Below is a small trained network, with its code and all its weights. Each question gives an input and a target symbol and asks what happens when units are switched off, that is, made to give their printed mean instead of their output.

import numpy as np


def w(rows, s, z=0):
    codes = np.array(rows[::2]) - 128.0
    scale = np.full(codes.shape[1], s)
    scale[-1] = z or s
    return codes * scale


def f(y):
    return np.maximum(y, 0)


def softmax(a):
    e = np.exp(a - a.max(-1, keepdims=True))
    return e / e.sum(-1, keepdims=True)


def log_softmax(a):
    a = a - a.max(-1, keepdims=True)
    return a - np.log(np.exp(a).sum(-1, keepdims=True))


def net(x, mask):
    ids = ['αβδεμξπτφψ'.index(c) for c in x.split()]
    T = len(ids)
    res = E[ids] + P[:T]
    u = 0
    for l in range(3):
        q, k, v = (res @ M[l].T for M in (Q, K, V))
        z = softmax(np.where(np.tri(T) > 0, q @ k.T / 3**0.5, -1e9)) @ v
        res = res + np.where(mask[u], z, O[l][:, -1]) @ O[l][:, :-1]
        u += 1
        y = f(res @ A[l][:, :-1].T + A[l][:, -1])
        res = res + np.where(mask[u : u + 4], y, B[l][:, -1]) @ B[l][:, :-1]
        u += 4
    return log_softmax(res[-1] @ U[:, :-1].T + U[:, -1])


Q, K, V, O, A, B = {}, {}, {}, {}, {}, {}
E = w([
[113,130,105,98,171,78,155,128,196,180,161,145],'α',
[162,144,130,39,169,121,76,120,97,126,113,72],'β',
[73,147,80,80,116,111,103,193,114,129,63,159],'δ',
[95,143,58,44,140,148,97,218,127,93,210,63],'ε',
[124,97,150,110,236,129,162,136,171,63,126,101],'μ',
[167,63,182,168,138,150,152,134,113,156,129,151],'ξ',
[149,152,167,141,191,202,111,101,155,99,120,118],'π',
[139,43,113,86,104,102,79,78,177,59,142,102],'τ',
[124,182,161,76,128,134,172,193,128,111,122,83],'φ',
[93,83,103,111,113,114,154,97,71,100,5,143],'ψ',
],0.025)
P = w([
[212,209,133,54,121,2,15,201,81,114,132,97],'0',
[134,162,113,61,98,87,117,187,111,163,115,123],'1',
[108,133,124,82,119,119,134,186,111,160,107,129],'2',
[99,113,122,96,147,137,133,166,105,158,121,128],'3',
[89,93,118,108,173,136,123,167,102,162,121,134],'4',
[91,70,132,114,178,133,144,165,112,159,101,142],'5',
[80,56,145,123,202,134,135,151,123,164,84,148],'6',
[89,47,166,122,200,130,159,150,135,157,58,140],'7',
],0.0076)
Q[0] = w([
[186,135,155,227,17,221,62,100,130,76,124,180],'0.h0',
[64,166,234,140,150,229,102,158,134,211,188,113],'0.h0',
[99,237,54,246,16,76,217,62,99,253,132,163],'0.h0',
],0.0051)
K[0] = w([
[145,157,128,124,61,99,113,112,100,71,152,97],'0.h0',
[177,185,164,149,68,120,127,159,168,156,141,121],'0.h0',
[76,196,83,60,89,78,98,116,207,121,91,2],'0.h0',
],0.0075)
V[0] = w([
[200,152,140,240,74,138,158,138,90,153,183,127],'0.h0',
[127,85,138,167,157,171,160,254,89,191,122,58],'0.h0',
[172,16,77,95,115,78,94,200,172,165,127,94],'0.h0',
],0.0048)
O[0] = w([
[22,95,81,121,139,217,255,92,216,138,129,90,20],'0.h0',
[182,135,51,108,103,98,111,161,44,128,75,216,216],'0.h0',
[111,78,174,91,151,167,157,200,93,76,227,143,254],'0.h0',
],0.0095,0.0045)
A[0] = w([
[159,146,164,138,190,108,161,158,104,180,134,141,147],'0.n0',
[130,97,132,138,83,116,92,66,107,100,74,88,246],'0.n1',
[99,129,134,166,98,254,166,133,120,174,112,159,188],'0.n2',
[39,206,80,72,132,147,119,130,126,123,113,130,82],'0.n3',
],0.009,0.0011)
B[0] = w([
[156,166,141,134,130,12,145,137,122,65,130,141,255],'0.n0',
[90,191,137,135,143,112,161,208,144,190,136,100,218],'0.n1',
[175,104,110,43,197,50,194,116,161,135,54,177,175],'0.n2',
[183,148,198,82,111,144,123,167,203,154,101,139,222],'0.n3',
],0.011,0.0063)
Q[1] = w([
[161,151,130,181,122,149,68,105,116,131,84,139],'1.h0',
[149,118,135,151,117,140,128,91,163,73,166,137],'1.h0',
[9,115,68,200,36,185,189,47,94,120,143,139],'1.h0',
],0.012)
K[1] = w([
[180,190,146,113,154,152,159,151,126,115,120,121],'1.h0',
[195,100,123,88,133,126,141,127,153,108,122,84],'1.h0',
[102,181,132,2,70,170,69,191,156,87,157,56],'1.h0',
],0.0093)
V[1] = w([
[187,110,209,99,97,201,46,162,132,199,159,164],'1.h0',
[151,149,82,94,224,166,130,123,246,30,59,106],'1.h0',
[111,174,108,170,168,105,97,190,255,182,184,209],'1.h0',
],0.0054)
O[1] = w([
[191,142,154,69,232,97,110,118,244,50,50,167,4],'1.h0',
[49,88,73,79,135,230,157,128,128,20,139,113,211],'1.h0',
[151,9,127,179,124,182,213,165,111,113,47,184,171],'1.h0',
],0.012,0.0033)
A[1] = w([
[75,145,58,119,64,195,151,187,127,158,233,169,139],'1.n0',
[90,175,138,124,31,73,87,162,167,87,96,89,248],'1.n1',
[164,131,201,182,159,121,127,148,65,254,63,58,148],'1.n2',
[95,70,88,90,126,195,176,142,66,36,97,55,101],'1.n3',
],0.0056,0.0015)
B[1] = w([
[116,80,164,186,97,29,156,2,186,3,97,192,196],'1.n0',
[74,135,188,137,244,201,150,169,128,77,77,53,219],'1.n1',
[203,56,167,120,86,182,60,136,133,116,189,27,209],'1.n2',
[83,112,104,171,171,154,64,151,127,164,151,145,254],'1.n3',
],0.0087,0.0094)
Q[2] = w([
[148,133,103,79,157,165,124,54,75,132,72,173],'2.h0',
[81,138,72,65,112,118,211,100,93,162,206,142],'2.h0',
[172,157,156,253,115,231,157,122,122,161,234,55],'2.h0',
],0.0075)
K[2] = w([
[123,151,134,97,150,171,231,67,138,88,72,140],'2.h0',
[166,158,161,50,141,79,234,98,183,110,217,176],'2.h0',
[186,148,229,159,139,186,41,144,197,95,156,2],'2.h0',
],0.0055)
V[2] = w([
[132,109,137,87,187,107,193,93,160,106,138,100],'2.h0',
[137,58,111,124,116,149,72,158,89,196,188,123],'2.h0',
[194,144,91,184,48,3,87,75,172,32,137,123],'2.h0',
],0.0058)
O[2] = w([
[244,156,130,106,156,127,103,111,71,150,103,199,195],'2.h0',
[106,116,73,151,95,96,122,89,180,118,77,118,253],'2.h0',
[115,141,189,160,148,166,96,200,122,97,180,159,50],'2.h0',
],0.011,0.005)
A[2] = w([
[142,100,160,122,130,118,89,40,193,141,200,97,38],'2.n0',
[124,27,111,177,135,159,110,108,130,92,136,114,160],'2.n1',
[87,68,77,138,200,200,127,209,191,202,82,111,135],'2.n2',
[73,157,107,157,172,160,218,42,119,253,187,206,2],'2.n3',
],0.0055,0.002)
B[2] = w([
[90,143,163,101,114,143,189,207,122,135,48,134,173],'2.n0',
[63,208,117,82,58,96,186,152,96,167,160,145,255],'2.n1',
[190,190,118,245,94,192,136,76,197,77,156,181,235],'2.n2',
[26,97,141,115,139,132,134,127,130,195,161,164,145],'2.n3',
],0.011,0.0076)
U = w([
[136,206,155,134,121,40,100,75,138,172,182,170,143],'α',
[183,105,37,42,83,153,92,179,145,165,198,141,89],'β',
[106,145,162,150,110,105,84,142,120,160,66,214,27],'δ',
[128,2,192,99,140,129,127,76,177,87,168,122,139],'ε',
[152,111,95,180,175,134,156,90,168,103,139,125,216],'μ',
[244,74,131,159,28,75,164,80,92,75,168,170,218],'ξ',
[122,92,101,67,134,75,154,73,118,127,74,145,79],'π',
[55,108,105,128,152,125,122,155,73,91,132,134,115],'τ',
[142,189,147,100,114,124,237,138,98,130,147,123,2],'φ',
[116,102,116,132,146,61,125,112,174,143,101,96,157],'ψ',
],0.0059,0.0046)

Each question gives the input, a string of symbols that net reads in full, and the target symbol t.
The units are the heads (3 rows each of Q, K, V and O) and the neurons (one row each of A and B). Each row of codes is followed by its name. A weight is (code - 128) times the scale printed after its matrix; where a second scale follows, it is the last column's (O, A, B and U).
mask holds one flag per unit, layer by layer, with each layer's heads first. A switched-off unit (its flag False) gives its mean, the last column of its rows in O or B, instead of its output. The means were averaged over made-up inputs and are rounded, as every weight is.
A unit's drop is (log p(t) with every unit on - log p(t) with that unit switched off) / (log p(t) with every unit on - log p(t) with every unit switched off).
The circuit of an input: a set's keep is (log p(t) with only the set's units on - log p(t) with every unit switched off) / (log p(t) with every unit on - log p(t) with every unit switched off). Starting from the 12 units with the biggest drops (on a tie, the unit counted first), units are removed one at a time, each time the one whose removal leaves the highest keep (on an exact tie, the one counted first), for as long as the keep stays at least 0.8.
units of the circuit, in order: the units of the circuit, biggest drop first
most important unit: the unit with the biggest drop
top k neurons: the k neurons with the biggest drops, biggest first
top k neurons in layer l: the k neurons of layer l with the biggest drops, biggest first
input δ ψ μ ε φ, target τ: most important unit -> 0.n1
input ξ ξ β, target π: units of the circuit, in order -> (0.h0; 2.h0)
input τ μ π, target μ: units of the circuit, in order -> (1.h0; 2.n2)
input α ε δ τ π β, target μ: units of the circuit, in order -> (1.h0; 2.n2; 1.n3)
input ε π π ε τ, target μ: top 3 neurons -> (2.n2; 1.n3; 0.n1)
input φ δ τ, target ε: units of the circuit, in order -> (0.h0; 2.h0)
input α β ξ β ε π, target π: top 2 neurons in layer 0 -> (0.n2; 0.n0)
input τ φ ψ ε α φ, target ξ: top 2 neurons in layer 0 -> (0.n1; 0.n0)
input τ β τ μ τ ε, target τ: top 4 neurons -> (1.n0; 1.n3; 0.n0; 2.n1)
input α τ μ β, target τ: top 2 neurons in layer 0 -> (0.n0; 0.n3)
input ε π ψ ε τ, target ψ: top 2 neurons -> (0.n1; 1.n2)
input π α τ α δ, target ξ: units of the circuit, in order -> (1.h0; 2.n2)
input μ ψ ψ μ ξ α τ τ, target τ: top 3 neurons -> (0.n3; 0.n2; 0.n0)
input τ β ε α τ τ τ, target ξ: units of the circuit, in order -> (1.h0; 2.n2; 2.n1)
input τ π φ, target μ: top 3 neurons in layer 1 -> (1.n3; 1.n1; 1.n0)
input δ ξ τ ε μ μ ε, target ε: most important unit -> 1.n0
input φ φ τ δ ε β μ, target τ: units of the circuit, in order -> (1.h0; 1.n3)
input ξ ξ δ τ φ, target π: units of the circuit, in order -> (0.n2; 0.h0; 1.h0; 2.h0)
input δ τ τ τ τ π ε, target μ: units of the circuit, in order -> (2.n2; 1.h0)
input ε τ π μ ψ β α τ, target ξ: units of the circuit, in order -> (1.h0; 0.n1; 2.n2; 1.n1)
input π δ ξ ψ ξ τ, target π: most important unit -> 1.n0
input ξ ψ ε τ ε ψ π, target π: top 2 neurons -> (0.n2; 0.n3)
input ξ φ ξ φ, target π: units of the circuit, in order -> (0.h0; 0.n2; 1.n0; 2.h0)
input μ ε ε, target τ: top 4 neurons -> (1.n0; 1.n3; 2.n1; 0.n0)
